A = -232  529  646  70  -178  310  -640  -113
A[0] => -232
A[3] => 70
A[4] => -178

data = -7  -51  -81  23  212  47  125  511  626
data[0] = -7
data[1] = -51
data[2] = -81
data[5] = 47

m =
3504	8502	6947	5725	8607	8986	8294	5797	8422	7169
5651	6349	4415	5725	6421	6582	5863	4936	6472	6813
5651	7016	5622	5780	5924	4685	7514	6710	6044	6813
3012	5722	5129	5725	6924	5880	5858	5797	6059	6813
6397	6349	6323	5229	6421	7099	4605	6676	6066	5379
5651	8562	5859	5725	5165	6562	5857	5485	5500	5813
5526	6349	5798	5069	6592	5274	5909	6484	5974	7069
8437	6619	2078	1890	2419	4681	5858	3329	2019	9752
5651	5895	4355	3385	6965	6562	4097	8225	6417	5088
5651	7569	7770	5725	6421	7383	6542	5108	5214	6813
5651	5513	5622	6142	6421	7063	5767	5626	6519	6813
5735	5476	5622	5725	6274	5735	5858	7779	6366	6552
m[-12,-10] -> 3504
m[:, -5] -> [8986, 6582, 4685, 5880, 7099, 6562, 5274, 4681, 6562, 7383, 7063, 5735]
m[10,-7] -> 6142
m[-8,-2] -> 6066
m[-7,-8] -> 5859
m[11,-3] -> 7779
m[3,6] -> 5858
m[7,7] -> 3329
m[3,0] -> 3012
m[-4,-8] -> 4355
m[1,-4] -> 5863
m[2,4] -> 5924
m[-4,-4] -> 4097
m[6,4] -> 6592
m[-12,-2] -> 8422
m[2,2] -> 5622
m[5,3] -> 5725
m[-11,0] -> 5651
m[8,9] -> 5088
m[-4,7] -> 8225
m[4,-6] -> 6421
m[-5,-8] -> 2078
m[-12,4] -> 8607
m[-6,2] -> 5798
m[-10] -> [5651, 7016, 5622, 5780, 5924, 4685, 7514, 6710, 6044, 6813]
m[7] -> [8437, 6619, 2078, 1890, 2419, 4681, 5858, 3329, 2019, 9752]
m[-7,-10] -> 5651
m[:, -10] -> [3504, 5651, 5651, 3012, 6397, 5651, 5526, 8437, 5651, 5651, 5651, 5735]
m[10,-2] -> 6519
m[-1,-1] -> 6552
m[1] -> [5651, 6349, 4415, 5725, 6421, 6582, 5863, 4936, 6472, 6813]
m[:, 3] -> [5725, 5725, 5780, 5725, 5229, 5725, 5069, 1890, 3385, 5725, 6142, 5725]
m[5] -> [5651, 8562, 5859, 5725, 5165, 6562, 5857, 5485, 5500, 5813]

a = (16, 1, 12, -26, 13, 25, 5, 14, 25, 12, 12, 7, 11, 4, 5)
a[-15] -> 16
a[-3] -> 11
a[-13] -> 12
a[-8] -> 14
a[5] -> 25
a[-9] -> 5
a[-1] -> 5

B =
[[2614 6527 4098 7920 6792]
 [3010 7566 4092 7588 6495]
 [5460 6494 3308 6868 4601]
 [4252 6923 3844 7086 4819]
 [6829 7454 8065 3030 4617]
 [7927 2866 6714 5141 6853]
 [6125 8009 6672 4239 3377]
 [4084 7326 4004 7600 4583]
 [6877 5713 2980 6935 3333]]
B[-9, 0]: 2614
B[0, -2]: 7920
B[-3]: [6125, 8009, 6672, 4239, 3377]
B[:, -4]: [6527, 7566, 6494, 6923, 7454, 2866, 8009, 7326, 5713]
B[0, -1]: 6792
B[-9]: [2614, 6527, 4098, 7920, 6792]
B[-5]: [6829, 7454, 8065, 3030, 4617]
B[8, -5]: 6877
B[6, 0]: 6125
B[1, -3]: 4092
B[-9, 1]: 6527
B[-8, 3]: 7588
B[7, 3]: 7600
B[5]: [7927, 2866, 6714, 5141, 6853]
B[7, 4]: 4583
B[2, -5]: 5460
B[-1, 1]: 5713
B[2]: [5460, 6494, 3308, 6868, 4601]
B[7, 2]: 4004
B[-3, 1]: 8009
B[4, 3]: 3030
B[5, 3]: 5141

M =
249  1  322  -24  101  -494  191  -37  -258  -120  38  -120  30  -69
-211  424  318  382  -499  351  374  -319  513  493  381  -316  361  409
Indices start at 0.
(0, 0) = 249
(1, 3) = 382
(0, 13) = -69
(1, 10) = 381
(0, 11) = -120
(0, 9) = -120
(1, 11) = -316
(0, 3) = -24
(1, 5) = 351
(1, 2) = 318

W =
-271  -82  -410  -357  418  313  121  -37  142  173
-537  -1  -455  -240  200  97  195  -50  128  246
45  67  165  -115  -374  93  202  -47  -111  -170
439  -25  611  273  -639  -129  -142  21  -151  -263
389  180  327  288  -204  -246  -81  8  -221  -243
-211  -51  41  -385  295  463  -188  284  550  54
W[0,0]: -271
W[4]: [389, 180, 327, 288, -204, -246, -81, 8, -221, -243]
W[2,0]: 45
W[1,4]: 200
W[4,1]: 180
W[5,2]: 41
W[:, 0]: [-271, -537, 45, 439, 389, -211]
W[0,3]: -357
W[3,6]: -142
W[3]: [439, -25, 611, 273, -639, -129, -142, 21, -151, -263]
W[1,8]: 128
W[1,5]: 97
W[:, 9]: [173, 246, -170, -263, -243, 54]
W[:, 2]: [-410, -455, 165, 611, 327, 41]
W[:, 1]: [-82, -1, 67, -25, 180, -51]
W[2,3]: -115
W[4,7]: 8
W[4,5]: -246
W[2]: [45, 67, 165, -115, -374, 93, 202, -47, -111, -170]
W[5,1]: -51
W[4,6]: -81
W[1]: [-537, -1, -455, -240, 200, 97, 195, -50, 128, 246]
W[5,4]: 295
W[4,9]: -243
W[:, 3]: [-357, -240, -115, 273, 288, -385]

grid =
123  -153  -112  -53  420
161  75  -86  65  38
17  -467  52  -41  -186
-220  -115  116  -146  199
-240  334  -95  -73  -31
-129  -88  48  44  422
142  302  -7  16  119
-30  33  65  200  -33
-349  -64  192  21  -193
63  31  -10  110  -607
192  123  -237  8  2
56  -565  135  -60  401
266  -94  35  -195  85
grid[0,0]: 123
grid[6,0]: 142
grid[4,4]: -31
grid[9,0]: 63
grid[5,2]: 48
grid[4,2]: -95
grid[9,2]: -10
grid[7,0]: -30
grid[3]: [-220, -115, 116, -146, 199]
grid[2,1]: -467
grid[7,4]: -33
grid[:, 0]: [123, 161, 17, -220, -240, -129, 142, -30, -349, 63, 192, 56, 266]
grid[3,3]: -146
grid[2,2]: 52
grid[6,1]: 302
grid[3,0]: -220
grid[6,4]: 119
grid[0,1]: -153
grid[8,2]: 192
grid[7,3]: 200
grid[4,0]: -240
grid[:, 3]: [-53, 65, -41, -146, -73, 44, 16, 200, 21, 110, 8, -60, -195]

arr =
73  -131  -26  85  73  109  65  -356  -276  61  44  271  -160  -45  383  -305
135  270  242  135  -157  -186  -171  -122  -193  -309  -240  -2  -128  -307  -49  -128
14  333  92  -67  -119  -184  -148  370  369  -115  -110  232  0  -374  348  -42
94  261  48  3  -62  -95  -148  202  138  -47  41  116  335  376  73  -190
105  77  72  -178  -113  -147  105  317  474  124  -230  -116  366  -597  -72  213
134  39  208  -71  -231  -104  195  -98  133  66  -456  114  21  -152  100  80
158  274  221  -147  -283  -304  22  283  415  -1  -220  273  -329  -280  -325  20
364  557  149  2  -126  -253  -352  308  144  -269  -161  48  53  -512  -259  -342
395  463  335  131  -242  -478  -337  115  -57  -519  -18  18  -181  -174  -80  45
351  23  317  159  -174  -74  3  -452  -336  -134  101  38  63  -206  42  -27
208  403  150  27  -69  -181  -327  314  94  -318  51  101  136  216  4  -13
Indices start at 0.
row 0 col 0: 73
row 7 col 3: 2
row 5 col 8: 133
row 5 col 11: 114
row 10 col 2: 150
row 9 col 14: 42
row 10 col 13: 216
row 9 col 8: -336
row 4 col 15: 213
row 9 col 1: 23
row 3 col 5: -95
row 1 col 13: -307
row 9 col 6: 3
row 6 col 15: 20
row 3 col 4: -62
row 4 col 6: 105
row 8 col 5: -478
row 3 col 1: 261
row 4 col 11: -116
row 3 col 0: 94
row 8 col 12: -181
row 0 col 9: 61
row 3 col 2: 48
row 9 col 12: 63
row 0 col 2: -26
row 2 col 8: 369
row 4 col 0: 105
row 10 col 0: 208
row 5 col 5: -104
row 2 col 5: -184
row 8 col 7: 115
row 6 col 7: 283
row 0 col 1: -131
row 5 col 12: 21
row 1 col 0: 135
row 2 col 3: -67
row 3 col 15: -190
row 6 col 10: -220
